Below is a small trained network, with its code and all its weights. Each question gives an input and a class and asks what happens when units are switched off, that is, made to give their printed mean instead of their output.

import numpy as np


def w(rows, s, z=0):
    codes = np.array(rows[::2]) - 128.0
    scale = np.full(codes.shape[1], s)
    scale[-1] = z or s
    return codes * scale


def norm(h):
    return h / np.sqrt((h * h).mean(-1, keepdims=True) + 1e-5)


def f(y):
    return y / 2 * (1 + np.tanh(0.7978845608 * (y + 0.044715 * y**3)))


def log_softmax(a):
    a = a - a.max(-1, keepdims=True)
    return a - np.log(np.exp(a).sum(-1, keepdims=True))


def net(x, mask):
    res = np.array(x, float).reshape(1, 8) / 4 @ E
    u = 0
    for l in range(4):
        y = f(norm(res) @ A[l][:, :-1].T + A[l][:, -1])
        res = res + np.where(mask[u : u + 10], y, B[l][:, -1]) @ B[l][:, :-1]
        u += 10
    return log_softmax(norm(res)[-1] @ U[:, :-1].T + U[:, -1])


A, B = {}, {}
E = w([
[191,150,127,183,96,69,40,78],'x0',
[158,39,142,106,174,141,67,89],'x1',
[123,128,207,151,134,110,156,81],'x2',
[55,103,214,89,214,113,118,252],'x3',
[160,3,99,21,128,94,129,209],'x4',
[71,148,107,115,163,220,161,134],'x5',
[165,91,111,120,158,53,198,97],'x6',
[75,190,59,154,236,172,95,168],'x7',
],0.0048)
A[0] = w([
[130,51,108,129,237,67,61,222,46],'L0N0',
[121,69,134,145,80,110,172,102,79],'L0N1',
[168,64,88,98,184,60,40,179,8],'L0N2',
[90,68,35,102,176,233,171,247,6],'L0N3',
[145,130,131,136,45,104,128,192,24],'L0N4',
[85,67,241,126,179,172,75,198,5],'L0N5',
[151,130,153,108,73,68,149,136,62],'L0N6',
[134,129,127,115,30,95,136,212,40],'L0N7',
[176,84,62,141,64,142,55,2,7],'L0N8',
[162,39,139,116,126,72,203,63,1],'L0N9',
],0.0097,0.0039)
B[0] = w([
[55,63,177,77,163,44,51,63,232],'L0N0',
[164,87,124,107,139,131,175,129,154],'L0N1',
[75,69,165,121,184,7,59,48,195],'L0N2',
[189,177,20,28,190,161,116,196,255],'L0N3',
[93,111,110,173,113,102,99,184,138],'L0N4',
[142,123,246,198,117,231,139,188,219],'L0N5',
[137,98,74,146,101,104,147,192,157],'L0N6',
[96,113,141,176,104,65,90,180,154],'L0N7',
[207,115,139,142,79,199,29,125,232],'L0N8',
[194,142,172,92,150,90,248,104,191],'L0N9',
],0.015,0.0068)
A[1] = w([
[75,155,43,50,170,182,151,146,18],'L1N0',
[49,114,88,150,38,105,167,167,38],'L1N1',
[111,234,82,214,170,121,162,49,149],'L1N2',
[137,155,145,94,86,116,203,101,33],'L1N3',
[135,97,102,126,95,113,249,83,6],'L1N4',
[72,224,89,194,165,114,161,68,77],'L1N5',
[148,151,94,164,39,181,90,32,48],'L1N6',
[87,115,69,197,97,105,149,170,10],'L1N7',
[114,120,145,134,126,157,137,136,79],'L1N8',
[79,144,195,155,103,214,151,141,4],'L1N9',
],0.014,0.0023)
B[1] = w([
[189,249,69,67,151,118,82,198,244],'L1N0',
[119,135,82,217,63,84,99,242,142],'L1N1',
[61,174,50,203,171,98,189,31,193],'L1N2',
[213,68,130,134,145,98,155,133,157],'L1N3',
[228,104,158,90,119,104,255,119,177],'L1N4',
[64,179,66,157,208,38,202,60,172],'L1N5',
[217,156,116,183,96,174,27,36,255],'L1N6',
[66,132,91,215,74,85,110,200,137],'L1N7',
[131,123,120,154,144,145,138,144,132],'L1N8',
[97,156,235,171,168,199,176,140,192],'L1N9',
],0.014,0.0079)
A[2] = w([
[44,49,70,77,50,234,140,97,61],'L2N0',
[36,88,93,76,131,238,136,86,41],'L2N1',
[2,29,78,97,62,219,154,110,5],'L2N2',
[93,97,86,90,17,225,92,61,50],'L2N3',
[32,19,95,40,37,193,120,109,92],'L2N4',
[42,62,92,101,106,218,78,144,101],'L2N5',
[7,46,9,137,112,211,187,72,82],'L2N6',
[60,140,40,18,53,228,186,122,64],'L2N7',
[57,116,66,25,67,190,155,114,82],'L2N8',
[40,78,87,46,14,210,153,50,33],'L2N9',
],0.0096,0.0027)
B[2] = w([
[192,79,113,159,217,122,114,160,65],'L2N0',
[229,155,158,237,152,75,137,229,96],'L2N1',
[220,37,65,98,200,200,150,120,81],'L2N2',
[167,165,137,205,132,111,12,68,250],'L2N3',
[159,79,164,198,228,47,70,170,102],'L2N4',
[167,195,155,108,167,76,253,82,150],'L2N5',
[142,165,21,132,189,78,171,115,144],'L2N6',
[194,102,186,69,248,102,30,166,183],'L2N7',
[254,224,196,184,253,88,70,224,115],'L2N8',
[169,72,74,152,147,146,103,153,74],'L2N9',
],0.0076,0.002)
A[3] = w([
[91,102,89,102,88,169,156,108,72],'L3N0',
[98,91,74,118,55,236,104,84,11],'L3N1',
[84,111,118,104,80,152,149,103,40],'L3N2',
[87,97,75,109,106,177,153,108,93],'L3N3',
[70,69,51,129,112,164,152,89,36],'L3N4',
[69,103,6,126,103,207,103,105,4],'L3N5',
[139,107,82,124,82,209,153,163,72],'L3N6',
[117,93,65,130,133,182,157,131,8],'L3N7',
[67,87,111,86,121,201,156,115,48],'L3N8',
[63,116,98,65,77,147,156,109,75],'L3N9',
],0.012,0.0025)
B[3] = w([
[234,206,222,147,185,6,92,171,60],'L3N0',
[139,113,139,172,98,131,76,101,250],'L3N1',
[240,185,189,183,218,41,76,193,60],'L3N2',
[184,175,176,141,185,61,118,154,68],'L3N3',
[112,146,124,135,146,114,128,143,102],'L3N4',
[117,118,178,97,95,131,164,146,185],'L3N5',
[111,140,168,126,144,74,110,112,161],'L3N6',
[146,136,164,128,179,78,99,150,78],'L3N7',
[129,121,117,155,129,141,125,130,85],'L3N8',
[197,134,174,181,202,108,100,148,64],'L3N9',
],0.018,0.0021)
U = w([
[201,130,102,187,56,178,36,52,179],'0',
[72,194,60,192,175,88,193,51,82],'1',
[139,199,48,17,190,164,88,208,178],'2',
[38,30,179,71,177,36,60,83,180],'3',
[88,109,82,198,44,67,128,230,5],'4',
[213,61,139,94,96,90,252,126,144],'5',
[65,137,228,160,154,232,162,173,90],'6',
],0.011,0.0014)

Each question gives the input, the list of numbers given to net, and the class t.
The units are the neurons (one row each of A and B). Each row of codes is followed by its name. A weight is (code - 128) times the scale printed after its matrix; where a second scale follows, it is the last column's (A, B and U).
mask holds one flag per neuron, layer by layer. A switched-off neuron (its flag False) gives its mean, the last column of its row in B, instead of its output. The means were averaged over made-up inputs and are rounded, as every weight is.
A unit's drop is (log p(t) with every unit on - log p(t) with that unit switched off) / (log p(t) with every unit on - log p(t) with every unit switched off).
The circuit of an input: a set's keep is (log p(t) with only the set's units on - log p(t) with every unit switched off) / (log p(t) with every unit on - log p(t) with every unit switched off). Starting from the 12 units with the biggest drops (on a tie, the unit counted first), units are removed one at a time, each time the one whose removal leaves the highest keep (on an exact tie, the one counted first), for as long as the keep stays at least 0.8.
units of the circuit, in order: the units of the circuit, biggest drop first
most important unit: the unit with the biggest drop
k most important neurons: the k neurons with the biggest drops, biggest first
top k neurons in layer l: the k neurons of layer l with the biggest drops, biggest first
drop of u: that unit's drop, to one decimal
input [7,-8,-4,-4,-5,-2,-2,6], class 1: units of the circuit, in order -> [L1N2]
input [-6,-6,8,-8,-3,4,-5,-2], class 1: 4 most important neurons -> [L0N8; L1N5; L1N2; L0N5]
input [2,-8,2,8,-8,0,-1,-4], class 1: top 3 neurons in layer 0 -> [L0N8; L0N5; L0N0]
input [4,-8,4,7,3,4,-7,4], class 6: 2 most important neurons -> [L0N5; L1N9]
input [-5,-1,7,-6,-8,1,-8,1], class 1: 4 most important neurons -> [L1N5; L0N8; L1N2; L0N5]
input [-3,-5,5,-6,-2,1,4,1], class 1: 2 most important neurons -> [L1N2; L1N5]
input [0,5,0,-3,-6,-1,7,-8], class 5: top 2 neurons in layer 0 -> [L0N9; L0N1]
input [-1,-1,-5,0,-5,1,-6,-2], class 1: 2 most important neurons -> [L0N8; L0N3]
input [-4,8,-8,7,2,5,8,-3], class 3: 2 most important neurons -> [L0N0; L0N2]
input [0,-2,8,-7,-7,-2,-6,7], class 1: 3 most important neurons -> [L1N2; L1N5; L0N5]
input [-2,-4,-2,-3,-2,0,-2,0], class 1: 3 most important neurons -> [L0N8; L0N3; L0N5]
input [4,-6,-2,-3,8,-7,7,-5], class 5: 2 most important neurons -> [L0N9; L1N4]
input [-4,-7,-6,2,6,-4,5,-7], class 4: 2 most important neurons -> [L0N7; L0N4]
input [6,-5,5,1,-3,4,1,-7], class 5: top 2 neurons in layer 0 -> [L0N1; L0N8]
input [0,-2,2,-3,3,-5,0,-7], class 5: most important unit -> L0N9
input [7,-6,-5,-1,-2,-8,6,-8], class 4: top 3 neurons in layer 0 -> [L0N6; L0N4; L0N7]
input [-7,-8,-6,-2,-2,-2,6,-5], class 4: 2 most important neurons -> [L0N7; L1N1]
input [3,6,-6,2,1,0,3,-7], class 3: drop of L0N2 -> 0.5
input [8,5,8,-1,7,3,5,1], class 3: drop of L0N0 -> 0.1
input [6,1,8,-1,8,-3,-2,-8], class 5: units of the circuit, in order -> [L0N9]
input [5,3,-1,0,-3,5,7,-8], class 5: drop of L0N9 -> 1.5
input [3,2,5,5,2,5,5,2], class 3: drop of L0N2 -> 0.1
